Each row is followed by the group that its hidden value falls in (each part has its own value, ranges and names)
29	-225	-135	237	-169	-10	-257	69	117	-66	-32	7	-31	27	139	34	-8	-23	33	-238	-51	45	-11	-38	-45	11	-63	70	-43	41	30	58	-112	28	141	82	-167	161	-3	-12	-76	124	-1	32	-22	7	14	-243	106
BN
67	27	50	4	-10	-3	108	-63	-25	159	-156	56	177	-40	32	29	-53	4	-16	64	90	-13	-93	-8	-66	58	13	40	125	75	11	67	-62	37	115	147	-34	-63	-29	-60	-33	36	104	-12	-124	97	-174	8	-21
LG
92	252	67	-130	36	-145	89	-52	316	-131	-249	-314	20	-72	-31	130	-39	127	-83	76	63	-54	120	232	-191	35	52	32	64	-107	36	-189	162	-208	40	-51	-99	-218	48	-91	-94	170	204	-170	66	182	-116	-13	-229
NF
-73	-295	43	66	-83	32	-254	-46	348	-273	-11	-153	-39	-145	256	17	63	147	172	-169	35	-7	2	-219	-203	-57	239	10	143	-227	51	-123	52	-88	-89	128	-2	92	-62	152	9	139	-53	205	-359	84	-43	130	319
BQ
-8	70	-4	32	-46	15	180	-50	-6	193	-212	61	44	-88	-29	37	20	-14	-154	102	175	101	-81	79	-11	18	-67	20	137	91	51	69	-50	-21	117	111	-105	-110	-32	14	-115	-39	108	-19	78	81	-234	-41	-134
LG
-107	24	82	13	12	-66	-52	-42	115	-12	-68	-153	-236	-143	50	-48	76	-21	46	-9	59	101	69	-1	20	44	-10	-7	1	-46	61	-167	-171	43	42	-141	-109	-12	8	-55	-48	-81	25	75	48	55	-162	-87	-52
NZ
-28	-234	49	126	-40	133	-251	-142	45	-161	34	-1	81	-67	51	-19	24	123	51	-122	-73	-9	-185	-307	-89	7	65	18	3	18	-34	-159	-28	71	10	159	54	67	1	41	107	119	-123	153	-489	-60	-88	110	240
BQ
-105	127	-28	-18	19	-158	100	76	6	127	-93	95	-133	126	24	31	-63	-35	-110	-18	81	14	99	228	17	62	-64	-17	-139	9	-60	67	-153	-10	44	-57	-70	-168	19	-62	-70	-80	158	-145	282	40	-99	-178	-258
BQ
-25	-314	72	84	81	55	-313	4	48	-255	147	41	220	46	93	-50	-25	58	79	-183	-80	-130	-8	-273	-93	34	228	-54	-71	-131	-145	-75	68	142	-76	22	51	73	17	73	114	127	-76	123	-409	-17	-66	122	142
LG
99	-155	29	-7	-18	267	215	-257	-286	345	-244	241	301	-151	-90	-108	-1	8	-149	285	6	19	-450	-411	140	96	-83	-115	163	297	-123	190	-92	266	116	259	109	254	-100	-44	30	-90	-8	81	-415	194	-232	112	206
LG
298	-29	-194	29	-173	111	-99	-37	58	-46	-205	-71	148	27	-104	35	-68	98	-117	58	-287	-59	-146	-71	-14	20	-129	-4	-179	170	-187	38	148	93	150	54	20	302	122	-280	-20	302	58	-244	-45	177	137	-212	48
BQ
-52	66	3	-112	10	41	253	-47	-78	320	-182	146	-79	-128	-62	-68	36	-16	-158	193	194	121	-109	-11	99	35	-81	-21	43	71	-50	126	-156	92	17	71	32	-41	-43	47	-33	-209	73	-7	132	100	-254	32	-126
BQ
13	123	29	30	72	-65	-56	-56	-63	-117	22	-46	199	35	-148	3	-89	68	-27	-47	-76	-51	68	72	-115	24	-29	-8	-105	-25	-84	-143	47	49	132	-39	46	-199	220	-233	76	117	1	-213	-57	-128	-26	-71	-164
NF
34	-291	-210	69	-143	31	-83	62	-26	72	-51	122	13	16	117	-148	-46	-62	94	-21	-206	-2	18	-167	101	5	-40	-187	-136	-1	-196	282	-89	257	101	-52	42	476	66	-240	-57	19	0	-130	119	201	188	-297	244
LG
-49	-7	24	-28	-26	16	-89	-103	273	-184	-77	-196	-183	-71	-5	-22	60	133	5	41	-86	38	35	-28	-76	-27	44	-96	-84	-78	-56	-244	105	-4	-45	-109	-3	16	30	-90	-52	152	5	-19	-63	113	-46	41	47
LG
-110	-187	-125	125	-108	34	-36	8	-5	37	-43	115	-65	-25	56	-80	27	-9	-23	-42	-20	95	-17	-89	41	-32	-51	-114	-43	-6	-82	129	-81	119	73	10	-1	161	50	-65	-60	-37	-37	-38	91	31	14	-171	103
HM
-296	-35	34	-34	105	-144	111	-80	75	-56	-51	39	-18	-38	47	-36	-42	101	-60	-54	175	1	75	4	-90	10	35	-160	66	-206	-36	28	-87	-94	-31	42	76	-216	40	84	18	-193	18	-88	-2	-23	-82	5	-26
BQ
-40	-260	-154	178	-139	88	-214	-76	33	-113	-27	24	-92	40	23	-91	7	42	-3	-80	-267	31	-99	-216	68	6	-114	-170	-199	91	-155	-2	-46	180	92	-47	4	342	61	-189	-31	112	-84	-62	-96	70	137	-229	237
BN
102	-5	181	-55	41	6	-79	12	147	-10	4	-73	141	-105	115	32	10	39	163	-20	136	-32	31	-33	-190	11	249	172	141	-111	55	-126	27	29	-27	101	-14	-154	-37	48	39	148	52	167	-261	36	-251	241	0
NF
116	382	117	-138	62	-176	42	-29	243	-19	-172	-319	-117	-88	-95	112	-29	71	-40	39	97	12	136	310	-145	73	-52	185	-27	-27	103	-298	-25	-147	85	-89	-139	-331	64	-119	-42	109	179	-127	130	46	-212	-21	-355
NZ
16	123	110	-102	201	-81	13	-121	-164	-35	39	-6	290	9	-174	-76	-147	82	14	18	-70	-135	13	-63	-74	102	-11	-53	-108	-40	-159	-103	-45	145	90	-25	174	-178	203	-238	192	-9	-11	-214	-209	-99	-53	31	-118
NZ
192	-59	-164	31	-114	-164	-207	356	79	84	96	80	-33	196	175	-21	-116	-151	213	-197	-121	-53	305	240	-31	18	55	132	-286	-80	-128	218	-113	197	94	-134	-91	167	105	-252	-58	180	137	-169	414	74	131	-322	-115
LG
170	-111	-125	34	-248	84	-212	-14	371	-164	-77	-260	-162	-155	95	-33	70	126	215	-9	-206	87	55	-62	-144	-118	40	30	-49	-81	-22	-135	142	58	59	-27	7	297	92	-246	-79	351	-43	-40	-9	155	144	-70	283
BN
60	191	-40	120	-112	-13	-239	-172	335	-353	-147	-447	-201	-126	-187	121	59	189	-117	-89	-153	105	18	144	-154	-26	-203	84	-114	51	114	-505	123	-198	163	-88	-181	-136	162	-178	-71	303	-14	-138	-40	-63	-29	-154	-127
NF
-31	-31	4	49	-38	-27	-105	-13	87	-48	-27	-150	-77	-217	10	-59	61	0	80	-67	59	116	86	-31	-42	-15	-22	49	56	-100	71	-103	-111	44	107	-52	-63	23	110	-73	-4	-36	-46	18	40	-34	-92	-105	2
NZ
-109	120	70	-107	20	-88	13	-79	334	-191	-4	-225	-138	-121	-1	-27	28	196	128	25	48	55	188	109	-240	-102	120	-43	14	-268	-7	-255	142	-82	-56	-67	109	-242	130	-115	-3	139	-18	-102	25	-19	-28	150	9
BN
-71	-275	-115	242	-147	-161	-344	145	94	2	101	72	-224	157	312	-32	-77	-108	258	-371	-118	3	107	-13	3	74	-64	58	-188	4	17	112	-389	128	132	-12	-158	224	-38	-109	-42	28	8	50	45	-8	118	-369	198
HM
-38	-101	-325	191	-189	-179	-306	210	111	-275	136	-92	-120	130	35	-82	-85	-33	177	-281	-341	33	409	219	-57	-107	-110	-134	-365	-195	-150	60	14	112	206	-290	-29	237	385	-491	-73	202	-41	-422	519	-78	445	-585	13
NF
-159	206	89	-221	229	-103	367	-108	-233	316	-74	212	67	7	-184	-140	-105	5	-140	220	152	-8	-4	57	82	104	-96	-162	-73	5	-174	106	-183	161	17	-32	181	-257	67	-110	75	-299	79	-212	127	3	-207	65	-249
LG
229	-198	-126	103	-238	226	-60	-90	-19	136	-161	58	104	-83	40	-65	20	20	70	116	-216	51	-247	-264	32	-15	-55	-20	2	215	-107	115	17	248	158	137	35	436	6	-253	-51	231	-26	3	-196	199	47	-96	319
BN
-70	-88	-41	104	-33	28	-163	-110	139	-203	-67	-91	-69	-4	-52	15	17	128	-128	-87	-87	17	-79	-92	-43	17	-73	-67	-111	19	-65	-170	31	-23	29	2	-33	7	43	-5	-3	97	-37	-39	-151	-7	-35	-66	21
HM
189	307	18	-99	-90	-73	83	-12	298	22	-184	-231	-74	-50	-39	109	-19	121	32	102	22	44	88	288	-213	-36	-4	164	-1	-8	45	-182	128	-101	87	14	-48	-216	73	-210	-94	294	151	-163	143	93	-87	21	-170
BN
-66	164	-22	-189	24	-137	359	-102	1	243	-247	59	7	-16	11	-43	-119	67	-29	204	56	-28	3	95	-24	51	-67	-156	31	-27	-108	184	-111	4	69	49	137	-51	42	-216	-36	-124	162	-273	157	201	5	-95	-26
BQ
-139	229	-16	-59	63	-12	172	-203	12	-51	-189	-60	-59	-36	-274	21	-9	170	-330	138	16	59	-79	95	-13	14	-191	-137	-105	54	-93	-186	66	-98	50	-22	57	-260	134	-84	-3	-43	34	-251	60	-35	-116	-32	-250
BQ
-51	-15	158	21	182	46	-163	-92	-46	-160	54	-70	150	-131	-169	-17	39	63	-148	-81	117	-1	-58	-145	-41	72	37	67	-4	-43	-12	-267	-13	40	-5	2	-24	-233	71	157	140	-55	-76	105	-303	-167	-318	161	-198
NZ
-29	-124	-21	-12	59	-70	-37	132	-127	182	37	234	112	24	78	-44	-81	-79	-16	-138	167	-26	22	-27	24	82	23	89	-43	-50	-65	225	-253	109	22	121	4	-40	-11	127	79	-183	48	18	27	-43	-162	-53	-105
BQ
-155	-130	-173	128	-94	8	-16	-5	-23	-57	-75	116	-129	146	-10	-73	-4	3	-139	16	-204	34	10	-24	112	-9	-96	-286	-244	54	-228	95	19	142	55	-161	6	212	99	-220	-107	29	18	-201	211	109	138	-304	18
HM
-37	-33	22	-52	83	69	177	-113	-122	182	-189	147	117	-46	-105	-49	-11	2	-256	159	100	5	-183	-123	109	100	-67	-122	23	119	-118	103	-59	101	23	67	3	8	-65	70	-21	-150	76	-18	-81	138	-246	32	-109
LG
-176	-48	-44	50	50	137	101	-157	-219	130	-80	191	-24	-96	-245	-113	60	34	-324	100	80	144	-215	-169	166	32	-215	-137	-80	144	-123	3	-116	142	51	41	57	-39	56	69	40	-233	-94	-35	-22	-96	-221	-13	-118
HM
-89	-73	5	46	-42	94	-6	-96	-7	-12	-67	68	-18	-34	-11	-26	40	70	-77	49	-18	51	-111	-117	-5	-17	20	-80	-29	36	-81	-57	6	64	4	49	47	10	26	-33	0	29	-19	18	-132	27	-101	28	47
BQ
-286	154	60	-58	191	-305	-28	13	178	-104	52	-79	-266	81	-37	-5	-73	65	-78	-189	165	5	245	258	-75	82	-89	-30	-188	-194	-1	-176	-208	-123	-36	-143	-58	-424	52	78	20	-181	62	-140	216	-143	-137	-72	-317
BN
-100	-269	31	-33	109	235	93	-69	-240	130	-12	304	225	-104	-106	-180	72	-12	-204	173	96	31	-199	-365	152	16	105	-207	25	14	-240	163	45	290	-97	52	151	137	-23	157	66	-186	-81	116	-200	67	-259	205	32
LG
97	37	-126	29	-133	-91	114	74	17	221	-195	89	8	89	99	29	-95	-51	-1	28	-26	0	11	143	-4	47	-89	6	-42	98	-61	239	-116	63	164	50	-66	105	12	-215	-121	64	172	-184	234	178	36	-275	-39
HM
20	-258	-68	116	-66	133	-138	3	-32	-16	-10	110	115	-43	21	-68	32	-9	-40	-44	-44	30	-93	-209	31	-4	34	-54	-27	28	-107	79	10	170	40	55	-9	203	16	10	-6	53	-51	61	-134	47	-74	-35	110
LG
-76	-144	163	-72	153	-18	-171	-19	129	-146	132	-12	55	-20	76	-71	-10	86	120	-93	53	-84	53	-165	-116	38	232	-10	-44	-195	-95	-151	-4	100	-143	-7	93	-109	-21	108	123	31	-41	137	-313	-18	-173	257	54
LG
-47	-111	53	15	124	160	-16	-116	-288	11	32	124	250	-144	-217	-157	36	6	-145	89	-6	28	-140	-299	103	39	-11	-118	-32	34	-174	-27	-9	268	49	-25	130	48	152	-46	144	-133	-131	-3	-215	-92	-181	63	-51
NZ
-9	182	136	-101	39	127	99	-194	-31	148	-53	1	-119	-136	-188	-68	71	113	-55	203	46	125	-172	-73	-5	4	-64	57	-59	124	-46	-260	-56	137	-1	38	124	-192	36	-88	79	16	-55	43	-165	-68	-274	239	-75
HM

Next part:
-247	106	-119	-36	-221	-212	-41	262	-92	15	-220	191	66	4	66	195	120	41	-55	-131	-334	178	22	-263	-313	35	133	-307	112	-295	154	58	-140	-230	93	113	-199	274	30	26	-70	76	-11	39	110	92	23	-52	179
X
-47	76	-106	37	-13	-8	-25	-93	351	-129	-81	-48	11	12	-70	14	-303	0	-58	103	194	190	96	-65	-2	47	-237	-71	48	-12	11	21	-83	-13	80	-14	123	65	-86	167	9	-162	-29	-118	-55	54	51	-24	-101
Q
-129	3	-69	-115	29	-176	-102	-155	160	71	-5	33	-140	-43	-38	-68	-29	99	-92	59	-21	133	127	44	-120	-39	-67	-22	2	-52	106	-237	-125	31	37	-111	226	-55	-85	-17	154	-126	-14	-262	37	-88	9	18	-203
G
36	70	-141	58	-9	-33	-10	-112	58	83	65	59	66	45	-82	114	-261	230	-149	78	-10	36	17	-109	-108	102	-266	-79	-57	-23	26	68	-95	88	-100	20	53	-57	-68	94	164	-67	-69	-144	73	124	79	-1	-8
L
79	217	143	-61	-135	39	-136	353	97	-156	49	-18	102	98	15	-58	-162	-223	-16	-173	-18	46	250	-221	-96	66	125	-331	265	-4	-107	141	-133	58	-36	121	-267	206	43	-187	14	120	74	282	70	64	139	-181	217
T
-114	-160	-105	-58	-112	3	-71	77	198	-87	-253	65	-41	9	16	202	-95	-8	-36	7	80	158	-112	-82	-90	29	-53	171	-172	-225	191	163	163	-155	21	-28	-79	75	-82	163	-168	-36	-17	-114	-59	-11	-175	107	-116
F
-86	-103	-215	-21	-293	-76	115	211	173	78	-364	243	29	-14	149	118	144	-1	-227	57	-96	181	-346	-116	-239	204	-76	49	-65	-349	221	284	107	-306	128	45	-463	157	69	259	-134	49	-66	81	98	-119	-274	37	184
G
-66	158	146	-195	-120	-128	-268	326	100	48	-3	8	-29	-2	23	-76	0	-201	61	-292	-183	-17	405	-160	-206	-55	348	-315	215	-123	22	-67	-69	-79	-56	69	-78	197	-81	-235	-56	144	121	88	74	42	145	-59	-12
L
-139	-159	-113	35	13	29	-36	29	192	-115	-201	136	183	115	-77	302	-88	119	-109	96	-37	258	-134	-232	-250	-5	-198	110	-207	-175	128	119	45	-30	-10	6	-98	147	102	132	-18	-142	-103	-151	56	-2	-133	-13	33
F
-1	197	166	-161	46	-62	-175	-157	-350	-196	210	-102	-272	-85	71	-78	-143	87	103	-78	144	-102	36	238	167	3	7	13	127	189	-61	-142	-123	212	161	-184	372	-184	-204	-185	92	112	109	-17	-124	43	178	-70	-244
T
-74	23	53	-151	-183	-202	38	18	-539	174	88	159	-168	-137	136	-34	240	163	-74	-133	-294	-45	-93	171	-70	115	182	-95	137	-130	78	-83	-78	-42	-64	-94	-77	-103	-73	-95	177	189	57	166	6	-34	27	-29	16
G
-65	114	-150	36	-154	11	-90	90	404	-33	-164	72	61	25	-14	96	-248	11	-26	-44	69	134	124	-238	-186	101	-180	-182	50	-147	65	205	-59	-94	43	20	-6	129	-67	197	-94	-65	-42	-124	1	126	81	29	-28
F
-94	117	81	-102	-116	-90	38	77	-377	-97	22	96	-24	-59	74	-9	134	37	28	-86	-182	107	-84	73	-49	33	134	-117	186	-69	2	-54	-138	-57	83	-84	-47	135	2	-110	48	114	91	250	-35	-40	40	-160	64
Q
-135	18	-45	-178	-44	-212	-27	0	-263	23	47	-23	-114	-22	-101	-12	-8	13	13	-36	-234	197	166	48	-15	-110	216	-63	31	-149	155	-269	-139	-104	-166	-14	123	126	-153	-212	86	-18	144	0	-35	-4	-38	-34	-132
X
138	93	65	-39	14	-184	-214	38	379	34	32	-225	-129	33	60	-82	-444	-165	-337	44	276	-132	285	-47	58	227	-136	-186	109	95	-55	41	43	149	30	292	-153	-236	-134	72	133	12	-65	-112	120	201	139	20	37
T
-253	347	-53	-142	-256	-132	-29	92	-514	-39	-50	249	-127	-182	155	4	290	200	274	-267	-336	46	-91	53	-187	-19	203	-284	276	-154	94	-46	-255	-231	292	-262	241	227	-129	-86	-130	232	134	147	-78	9	148	-102	-90
L
-35	-58	97	-188	75	21	-173	6	-94	-33	-3	-16	-91	-60	-28	25	3	10	119	-87	25	-61	-2	143	13	-141	167	189	-110	-14	83	-120	177	-76	27	-160	156	47	-185	-130	-111	93	93	1	-54	-107	-99	19	-283
X
81	-51	0	-21	86	179	-52	-117	422	-114	-183	-75	96	-58	-1	-1	-287	-42	-22	114	362	22	-152	133	35	130	-284	241	-99	47	3	171	341	-159	191	-86	47	28	-122	317	-232	-45	-25	18	-115	13	-125	-2	-236
G
-218	-177	-213	51	-19	-76	14	-86	270	-49	-271	138	59	32	-39	249	-48	160	-165	168	13	287	-156	-145	-204	21	-256	92	-181	-201	183	35	25	-98	90	-24	-21	59	43	266	15	-201	-154	-261	37	-40	-161	56	-38
G
-124	64	-270	101	-302	-43	102	152	252	70	-319	269	-2	-75	149	104	96	105	-140	20	6	76	-255	-152	-186	159	-164	-177	71	-237	121	270	-23	-257	280	-32	-283	118	-5	349	-97	45	-151	24	95	-99	-100	51	155
Q
130	-205	-41	-35	-19	23	3	28	90	238	-11	142	28	20	14	53	26	129	-274	82	1	-109	-201	17	-118	101	-101	184	-203	-80	78	106	206	26	-131	-15	-312	-138	5	63	146	51	-107	-2	175	-177	-208	62	45
F
-27	-35	-89	-33	-101	-83	135	82	62	-125	-222	50	100	53	53	64	-41	-76	-236	178	-20	279	-287	-24	-93	172	-126	93	-18	-172	102	128	24	-171	130	112	-340	196	101	133	-55	-38	15	162	44	-44	-204	-130	187
Q
-46	-83	-41	39	-5	264	-69	199	213	-35	-201	169	280	-9	-65	189	18	68	125	-95	19	8	-85	-156	-184	-78	-21	-10	-88	-85	31	193	292	-233	47	-125	-136	257	-20	155	-209	71	-103	158	14	-88	-160	-7	-43
L
178	133	83	-258	-24	-228	-163	-19	-10	235	245	-146	-273	-33	-12	-295	-190	-101	-155	-54	-22	-142	303	170	59	53	173	-43	83	21	38	-216	-90	99	-195	52	59	-151	-245	-287	185	91	184	-46	80	-10	84	10	-170
X
-72	141	-172	56	-267	-73	-8	147	-21	107	-32	291	26	57	50	181	12	226	-104	-94	-222	57	-53	-302	-310	104	-110	-241	39	-216	78	224	-275	49	-36	-14	-147	69	47	34	115	43	-64	-93	152	38	122	4	192
L
23	127	99	-158	-123	-243	-82	190	127	-84	8	-87	-59	110	39	-116	-163	-277	-236	-1	-80	210	208	-114	-103	128	105	-159	184	-122	17	-29	-236	70	-52	228	-256	132	65	-190	105	-21	144	78	95	50	86	-158	186
Q
153	-129	50	-64	112	74	-71	-107	-149	165	184	58	-10	5	-67	58	-73	225	-108	32	26	-192	-105	113	-3	-13	-70	218	-213	69	8	-23	157	159	-187	-120	5	-192	-107	-87	189	68	-37	-35	85	-110	-82	40	-130
L
-129	-143	131	-147	28	77	-122	-63	-465	-202	30	70	-262	-119	64	144	168	164	211	-104	106	-94	-237	257	167	-191	165	297	-132	37	73	-99	142	60	132	-353	242	-122	-187	-131	-33	147	31	19	-162	-222	-129	65	-305
T
299	-204	124	-11	80	14	-31	12	185	234	145	5	51	99	-3	-9	-159	15	-434	136	127	-216	-100	23	-26	161	-141	197	-178	56	-70	112	184	246	-223	136	-435	-250	55	-12	286	30	-100	37	243	-132	-91	0	153
H
82	-123	18	-157	-41	-74	-183	207	227	272	-13	59	-88	11	-2	-56	40	-69	-175	-79	-43	-158	132	-49	-135	-46	196	21	-109	-115	110	-42	170	-33	-147	39	-258	-40	-102	-136	67	108	-19	-44	207	-194	-152	101	-40
L
-163	105	-181	-70	-141	-367	-3	-1	-121	69	-17	121	-215	18	68	-2	82	136	-281	92	-195	174	-5	-88	-161	56	-32	-216	87	-140	154	-181	-357	77	103	59	-62	-58	16	-98	298	-42	-53	-193	195	-77	-3	-30	140
T
-382	-76	-122	-53	-186	-157	85	-81	-456	-319	-194	157	-194	-53	64	307	134	185	104	12	-130	386	-288	28	-5	-59	14	123	-48	-265	222	-29	-199	-93	153	-188	186	110	-43	57	-45	-69	50	-88	-209	-21	-78	7	-96
Q
47	-174	80	-158	35	-55	4	-203	-273	57	125	-25	-260	-105	19	-57	10	109	-77	63	101	-73	-155	350	196	-6	37	319	-124	23	68	-154	121	80	-85	-189	104	-246	-188	-67	154	39	58	-5	-87	-180	-132	66	-254
H
-184	393	-208	-65	-257	-154	7	-19	-199	-80	0	161	-255	-129	100	-129	85	177	123	-80	-91	133	6	18	-55	16	-27	-356	309	-52	78	-95	-426	-64	306	-238	289	79	-151	-48	65	64	48	-32	-35	-61	133	-64	-73
T
-114	-85	51	-26	23	110	-103	170	84	-105	-146	58	236	14	-81	181	-42	-14	87	-107	-68	127	84	-146	-166	-58	61	-71	-12	-99	32	59	192	-169	-48	-14	-83	237	-1	57	-125	17	-35	137	-35	48	-65	-59	-33
F
-155	192	-2	-94	-11	-92	-140	55	48	-172	62	9	-51	39	-92	-58	-58	-18	86	-62	-72	225	293	-131	-101	-158	78	-268	186	1	7	-230	-325	86	47	-93	220	177	-30	-231	130	-82	55	-68	14	-60	120	-126	-63
T
0	295	-8	-103	-53	75	-51	11	-149	-14	32	124	27	-107	32	-93	47	130	202	-124	-74	-61	-83	95	-104	-21	21	-96	139	29	-16	-1	-63	-144	222	-244	206	198	-136	-58	-133	163	107	157	-25	-60	69	-125	-150
X
44	-9	72	-25	-51	-125	-61	65	192	-90	-25	-53	120	164	-7	123	-332	-107	-296	63	-18	204	85	-205	-174	235	-174	-25	3	-122	2	175	-97	138	-152	261	-256	35	122	35	101	-104	31	-38	66	226	112	-110	189
G
105	-36	15	-13	-72	-46	-140	322	351	205	-61	16	161	93	-41	61	-174	-138	-242	-88	-67	-91	240	-272	-197	80	88	-214	3	-130	14	143	141	-68	-204	273	-451	95	-13	1	31	78	-65	83	228	64	-13	11	191
X
171	218	112	-48	15	52	-104	-85	-115	38	147	34	19	-41	93	-16	-190	163	-41	-58	75	-236	-120	100	-64	192	-184	12	50	129	-109	164	21	118	123	-73	77	-109	-94	30	11	166	38	62	30	121	187	-91	-60
L
-31	171	145	-106	-151	-87	-198	271	-25	-162	-26	18	-94	34	143	26	-55	-142	-35	-178	6	-29	97	-131	-92	76	133	-204	189	-41	-27	118	-112	74	147	73	-166	60	-3	-135	-28	162	49	107	56	50	134	-91	126
T
-86	-127	-79	-96	-157	117	124	-67	-230	-131	-206	184	-109	-132	118	104	164	135	107	32	72	115	-525	245	43	54	-61	384	-143	-170	169	172	189	-236	192	-321	16	66	-102	181	-221	82	61	130	-193	-203	-275	36	-196
G
173	65	118	-127	37	33	-209	133	224	169	115	49	33	51	-9	-104	-70	-28	-109	-87	1	-192	128	-61	-181	4	46	-18	-20	37	-42	17	49	114	-64	-18	-125	-5	-28	-177	78	108	21	1	199	-118	32	-44	-19
L
-46	-32	-165	-127	-138	51	-34	-85	17	77	59	181	-243	-45	-72	-52	64	186	121	-31	-1	89	-26	61	-32	-152	9	153	-123	-128	171	-77	-142	36	-119	-374	263	-22	-180	-123	89	-49	65	-204	-55	-293	-115	125	-304
F
38	-47	31	53	-14	24	86	-13	17	-74	-149	-21	171	-42	69	119	-182	8	-181	92	114	39	-219	67	12	255	-204	39	26	-25	-32	212	240	-152	107	118	-252	23	-5	314	-77	41	-64	231	-44	149	-55	-85	93
H
-25	167	-64	3	0	254	76	-203	-255	-404	-27	-3	-21	-104	-1	59	-186	180	282	60	282	121	-334	233	220	18	-257	172	27	132	-21	121	38	-83	300	-348	375	92	-191	143	-192	33	70	165	-303	1	-50	-100	-270
T
189	26	-6	-128	0	148	-8	-107	-123	79	22	70	-121	-119	83	-67	-14	146	35	30	183	-252	-402	320	101	51	-80	375	-174	55	48	121	257	-95	172	-263	60	-76	-230	43	-155	199	80	98	-30	-197	-178	37	-255
X
-75	237	-166	88	-178	28	43	106	58	-76	-153	152	184	12	11	172	-151	117	29	-47	-85	124	-102	-217	-193	118	-174	-223	100	-143	26	259	-124	-187	151	18	-59	278	-25	196	-155	34	-6	85	10	164	103	-92	109
X
